Each row has a hidden stage along a path, written after it and counted from one end. A new block has a new path.
[ -2  46  16  28  37  19  -2 -31 -13   0   2  10   1   6   1 -23  10 -13
  -3   5  -1  13 -19  -1  47 -11   4  30  10  18  18 -13  -5 -23 -12 -19
  34 -17  17  22 -16 -21 -16   8 -30  -6  11 -17   6  27   2  22   2 -14
  15  10   8  14   2   2 -32  -4   1 -15 -18  15  -6  -3 -30  15  12 -20
 -14 -22   4  11 -32 -14   9  -9  10  24 -21  -2   4 -16  -8  32  -4  18
  29 -13  20 -10 -40  22 -43 -20 -12   4 -16  -1   0 -32 -19   6 -20   6
 -53 -23 -14  20  18  11 -38  -8  38  -2   5  -3 -16   9  18  10   2 -14
   9   7   0  -2   6   5  16] | 1
[  1  18  16  42  18  17   3  -5  -8  35   3  -2   8  -3  24 -14   1 -10
 -31  32  -8  -4 -34  -1  34 -14   6   8  -2   0  25 -20  -2 -32 -11 -12
  15  -2  19   1  -4 -20  -4  15 -10  -5  12 -11  -1  10  13  -3  15   3
   4  11  15   4  16   7 -27   9   6 -14   4  17  -7  -4 -16   8  -2 -29
 -19  -8 -45  -5  -7  12   8  -3 -28  22  -3   6  19  -7 -48  38  -5  13
  26 -26 -18 -11  -2   7 -16  -3  -1   9   9   1   1 -30 -21   9  13 -11
  -4 -19 -14  15   4   8 -12 -24  11   3  10   7 -21  20  -7  17   5 -14
   6  -1 -10  -9  -1 -16   7] | 4
[  2  20   4  16  -2   2  -5  -2  -1   0   1  -2  -3  -9   0 -21   0   8
 -10  20  -3  11 -31  -3  15 -69   5  17  11  13  10  -8 -17 -14   8 -13
  24 -20  15   7 -12  -9  -2  15 -12 -10   4  -1   2  28  -8   3   8 -26
  13  -3  17   2  10  -6 -19 -12   8 -16 -21  25  -5 -12 -22   3  16 -11
  -6 -17 -24 -12 -20 -11 -23  19  13  19 -19   4  -1 -15 -11  14 -11  10
  20 -13  15   7  12  16  -6 -10 -24  10  -7  -8   9 -17  -5   1  -3  -6
   4 -15   5  17  21   0 -26 -11  10   5  22   3  -1  30  12  13   1 -43
  -4  20 -28  17  -5  -2  20] | 1
[ -7  15  19  37   5   9  -3  -7 -14  30 -11  10   2   2  -1 -17   9  -3
 -16  22  -3  11 -24   0  18 -15   1  13  -5 -15  19 -18 -14 -31   8 -11
  15  -9  -1  21 -20 -18  -3  29   1  -4  17 -13  13  25   9   5 -11   9
 -22  20   9  10  35   5 -26  -1  -1 -25 -16  -5 -10   2 -30   1  12 -34
   9 -11  -7   5 -13  -2  10  10   8  21 -12  -3   9 -13 -56  45  -8 -10
  14 -19  26  -5  -7   2   1  13   9  13   0 -11  -6 -16 -18  -1   1   1
 -16 -21   8  20   6   9 -25  -5   4   2  21 -13   6   0  10   1  -5 -19
  12  16  -3   8  -3   0   1] | 4
[-12  29  17   7   9  11 -14 -23 -24   0   4  -8  -6  -1  -4 -17  -1   1
  -5  12  -5 -21 -33  19  15   5  -3  21   7   2  23  -1 -13 -25   1 -11
   5   5  -6  12 -13 -23  -4  23 -10  -6   1 -13  -1  34  -1  -3  25 -28
  13   2  15  -6   9  -2 -10  -6   0 -16  -7  34 -33  -6 -16   0   9 -14
  -8 -21  -1  -7 -19  15  10   1   7  23  -8   7  11 -11   1  18  14  17
  77 -15  13  -8   3  19  13 -17 -12  15  -1   7   1 -16 -15  -1  12  -6
  10 -10  -1  22  19   3 -31 -20   8  -2  20  -2   2  11   8  13  -6 -18
  -6  10   6  -3 -14  -4  19] | 0
[-17  17  27  50  21  10   6  -6  -9  48 -25   5  12  -8   2  -5  17 -14
 -18  49  -8  22 -28 -29  16   3  15   0   1 -27  35  -8  -9 -61  10  -9
  19 -16   7  13 -11 -13  14  23  15 -12  24   5  17  20  12 -14   3 -26
 -13  20  10 -16  31  19 -30   3   3 -38  -5  21  -7 -13 -43 -17   5 -43
   9  -3  22 -15   0  21   6   3  16  22  -1   9   2 -22 -32  60 -14   3
  57 -19   4   3  21  19 -19  34   3   9   6   8  -5 -26 -23  -6  35  -7
 -22 -38   3  29  -4   0 -26 -24 -14  22  66 -16  48   2 -39  -1  -2 -24
   8  22 -18  -4  -9 -18  10] | 7
[-26  25  20  49  16  15  -6  -3  -9  34 -18  12  15   1   3 -18   2 -29
  -9  33  -6   8 -35  -3  16  -2  11  26  10   6  25 -17 -12 -40   6 -16
  25 -44   4  28   1 -12  24  14   7 -12  16   4  10   5   9   8  11 -13
   2  -3  26   3  16  13 -20  -8  12 -45 -37  11 -27   0 -36  12  21 -35
  14  -8 -10  -4 -12  11   4  -5   5  24 -24  -1  -5 -38 -28  61 -14   7
  36  -7  14  -6  28  15 -17  25  -7   7   2  -6   1 -26 -28  -1  16   0
   4 -20   5  30   1   7 -33 -21  -3  -5  47 -34  -5  21   9  14  -4 -11
   6   9  -8   5  -4 -20   1] | 8
[-28  -3   7  37  10  -7   8 -16  -2  17  -5   4  13  16   6 -42  10 -14
   8 -17  -2   3  -7   6  32  -9   4  24   9  11  15 -12 -27 -25  -1  13
  31 -23   3  24 -17 -14  14  10 -14   7  12  -4   4  15  10  15 -11 -10
  -4  12   4  18   3   7 -21 -15   2 -13 -39  16 -14 -10 -18   1  15 -10
   0  -6   0   6 -27  -1  24  -8  21  16  44  -2 -12 -21 -22  22 -12  16
  24  15  10  -7  -5  19   0  15 -21  -8  -8   8 -15 -17 -29 -10 -11   1
   8 -32  -6  25  -1  -4 -10  -3  18  -6  -4 -23  -3   4  -1 -11   8 -10
  13  13  17   5   8 -16  17] | 4
[-26  12  10  39   7  10   9  -3 -20  21 -15  21  20  13   2 -22  10  -2
   7  10 -24   9  -9 -17  25  -1   3  27  -3   5  11 -14 -37 -37  -2 -14
  14 -17   7  19  -1 -25  12  10 -32 -22  25  -5  10  27  -1  19  -2 -19
 -11   1   7  10 -17   6 -19 -15   3 -20 -43  27 -11 -10 -20 -11  14 -22
  18 -40  -6   0 -13  10  -9  -5  14  28  -5  -4   3 -10 -16  53 -23  -4
  -6  -2  10  -7 -52  13 -18  23   2   7   9   5  -9 -21 -35  -3   1   3
   2 -34   2  24   7  20 -20 -12  10  -3  12 -22   1   1   2   6   6 -12
  -4   2 -17   6   5  -9  11] | 5
[-20  26  37  55  18  11   7 -10 -12  30 -18  17  37  -7   2 -23   7 -11
  -1   1 -12  15 -31  -1  44  -5   8  28   4   4  16 -26 -15 -48  -2 -11
  12 -35  10  34 -25 -23   7  -2   2  -7  21   0  -9  18  19  26  -6 -12
 -25  13  -8   9   9   6 -32 -17  -1 -28 -38  20  -9  -7 -42  15  11 -28
   3  -6   7   0 -16   3  21   1  12  24 -13  11  -4 -26 -31  37 -15  16
  38 -18  22 -16  -6  21 -14  14 -16  11   0  -5   2 -38 -28  -3  11  -1
  -7 -32  -1  21   3  10 -54 -22   9  71  15 -14  -5   9   4   4  12 -17
  12   9   1  -1   6 -36  34] | 7
[-13  24  17  62  22   4   2 -13 -16  36  -1  16  48  13   2 -26   4  -7
   7  12 -10  15 -10  -6  35 -30  16  31   6  13  22 -13 -27 -54   7 -13
  33 -14 -28  42 -27 -16  16  27  -4 -15  31 -10  10  29   7  12   9 -12
   5  12  24  24   2   5 -32 -18   2 -43 -50  23 -27 -10 -44   6  39 -37
  -1 -19  10   5 -26   2  22 -26  25  30 -14   7  -6 -35 -27  74 -17   5
  26  -5  29  -6  -8  17 -46  21   4   7   0  10  -6 -37 -34  -8   3  18
   4 -33   0  31  -5  36 -35 -17  25   1  27 -29  19   8   9  11  -1 -19
  20  11  -8  12  -2 -20  22] | 8
[-25  22  31  40  22  20  14 -21  -3  28  -2  -4  15 -10   6 -26   5 -33
 -10  21  -6  13 -41   3  32   7  11  25   3   8   7  -4 -17 -34  -8 -18
  14  -4  41  19 -20 -46   4  25  -6  -7  20 -14   0  -1   5   1   6   4
  20  -1   9   2   7   8 -27  -8   3 -20 -25  21 -14  -8 -60   4  21 -32
  -8 -11 -12  -6 -19  27  19  -3 -51  19 -20  11   7 -32 -12  40   9  20
  31 -16  10  25   5  23  -2  13 -22  19 -11   1   9 -33 -25   6  10   6
  -4 -32   2  29   7  13 -29  -4   4   8  20  -9  -3  10   0  16   0 -24
  10  18  -1   7  13 -14  21] | 3
[ -6  49 -17  28  21   6 -10 -17  -8 -18  18  15  14  19  -7 -16   5  -3
  15 -16  -5  22   0   1  55 -24   0  48   6  27  10 -19 -29 -28  -3  -9
  26 -30  11  33 -20 -14   3  40  -6 -10   5 -20   2  30 -15  39  12 -42
   6   9   4  14  -9  -6 -25 -25 -11 -23 -46  27  -8  -4 -24  19  52 -13
 -16 -18   8  11 -53 -26  11 -16  20  10 -16  -1  -5 -12   5  10   0  14
  17  17  25 -11 -21  -5  -4 -34 -29  -6 -23  -1  12 -38 -29 -10 -15   3
  14 -22  -5  -2  10  28 -36  -4  42  21   1 -15 -10  19 -23  25   3 -19
  10 -13   4   7   6 -15  20] | 1
[  0  23  -2   3  16   2 -18 -30 -20  -8  12   3  -5  -6  -4 -26   4 -14
 -17  16  -7  14 -27  -9  40 -16   1  35  11  24  13   2 -22 -25 -11 -10
  13 -20  21  17 -30 -17  -7  40 -37  -3  14 -24  -5  38  -8  22  10 -24
  21  11  25  20   4   0 -23 -17  -2 -18 -15  48 -11 -13 -24  15  18 -16
 -21 -34  -8  -4 -36  -5  14  -7   9  34 -15  16   8 -17  -5   9   1  31
  30 -11   8  -3 -12  17   4 -20 -13  20  -5  -3   7   1 -25   3  -8  11
  14 -34 -12  27  16  22 -42 -12  23  10  18   2  -9  15  -1  14  -5 -16
  14  15  -5  19   1  -1  18] | 0
